Below is a small trained network, with its code and all its weights. Each question gives an input and a class and asks what happens when units are switched off, that is, made to give their printed mean instead of their output.

import numpy as np


def w(rows, s, z=0):
    codes = np.array(rows[::2]) - 128.0
    scale = np.full(codes.shape[1], s)
    scale[-1] = z or s
    return codes * scale


def f(y):
    return y / 2 * (1 + np.tanh(0.7978845608 * (y + 0.044715 * y**3)))


def log_softmax(a):
    a = a - a.max(-1, keepdims=True)
    return a - np.log(np.exp(a).sum(-1, keepdims=True))


def net(x, mask):
    res = np.array(x, float).reshape(1, 2) / 4 @ E
    y = f(res @ A[0][:, :-1].T + A[0][:, -1])
    res = res + np.where(mask, y, B[0][:, -1]) @ B[0][:, :-1]
    return log_softmax(res[-1] @ U[:, :-1].T + U[:, -1])


A, B = {}, {}
E = w([
[197,70,172,114,118,54,33,190,251,72],'x0',
[83,68,100,34,152,156,70,95,126,110],'x1',
],0.014)
A[0] = w([
[87,171,128,215,94,193,171,83,61,139,224],'n1',
[16,65,31,43,203,202,99,7,115,125,69],'n2',
[165,142,125,181,146,141,187,211,88,152,22],'n3',
[137,155,109,214,37,83,243,114,142,139,207],'n4',
[51,111,126,81,145,188,151,159,90,175,47],'n5',
[171,145,96,156,124,139,93,99,45,147,53],'n6',
[94,107,25,99,194,173,105,95,49,163,101],'n7',
[128,68,102,62,96,161,77,55,125,85,3],'n8',
[106,128,138,126,53,181,151,99,140,181,62],'n9',
[94,1,92,32,193,171,83,64,143,140,193],'n10',
[161,248,217,129,66,129,182,130,165,118,14],'n11',
],0.0082,0.0073)
B[0] = w([
[209,109,146,178,86,166,77,107,159,137,255],'n1',
[138,191,98,73,168,101,187,112,69,176,248],'n2',
[45,234,160,26,158,16,176,195,54,52,155],'n3',
[133,112,71,118,146,70,182,117,76,169,221],'n4',
[101,131,182,116,18,149,81,163,151,41,176],'n5',
[83,89,202,96,58,163,46,220,197,22,147],'n6',
[131,109,133,120,88,165,105,145,172,97,214],'n7',
[84,200,208,59,109,30,176,235,76,18,164],'n8',
[106,87,230,43,3,128,80,241,160,41,146],'n9',
[156,144,116,129,140,108,145,108,141,186,244],'n10',
[82,200,143,60,63,40,132,224,63,55,161],'n11',
],0.012,0.016)
U = w([
[77,252,138,61,132,72,188,174,28,87,6],'0',
[198,73,206,91,14,117,15,216,212,21,1],'1',
[214,104,42,191,194,147,148,51,122,246,253],'2',
],0.012,0.0072)

Each question gives the input, the list of numbers given to net, and the class t.
The units are the neurons (one row each of A and B). Each row of codes is followed by its name. A weight is (code - 128) times the scale printed after its matrix; where a second scale follows, it is the last column's (A, B and U).
mask holds one flag per neuron, in row order. A switched-off neuron (its flag False) gives its mean, the last column of its row in B, instead of its output. The means were averaged over made-up inputs and are rounded, as every weight is.
A unit's drop is (log p(t) with every unit on - log p(t) with that unit switched off) / (log p(t) with every unit on - log p(t) with every unit switched off).
The circuit of an input: a set's keep is (log p(t) with only the set's units on - log p(t) with every unit switched off) / (log p(t) with every unit on - log p(t) with every unit switched off). Starting from all 11 units, units are removed one at a time, each time the one whose removal leaves the highest keep (on an exact tie, the one counted first), for as long as the keep stays at least 0.8.
units of the circuit, in order: the units of the circuit, biggest drop first
k most important neurons: the k neurons with the biggest drops, biggest first
drop of u: that unit's drop, to one decimal
input [4,-5], class 0: most important neuron -> (n1)
input [-3,3], class 2: units of the circuit, in order -> (n3; n11)
input [1,-3], class 2: units of the circuit, in order -> (n8; n5)
input [8,8], class 0: units of the circuit, in order -> (n8; n1)
input [-6,5], class 1: 3 most important neurons -> (n7; n5; n1)
input [-8,-7], class 1: 3 most important neurons -> (n1; n6; n2)
input [4,4], class 0: 4 most important neurons -> (n1; n8; n7; n5)
input [-5,4], class 1: 2 most important neurons -> (n7; n5)
input [6,-6], class 0: 2 most important neurons -> (n1; n7)
input [3,1], class 2: drop of n9 -> 0.2
input [5,7], class 0: drop of n8 -> 0.5
input [3,2], class 2: drop of n7 -> 0.2
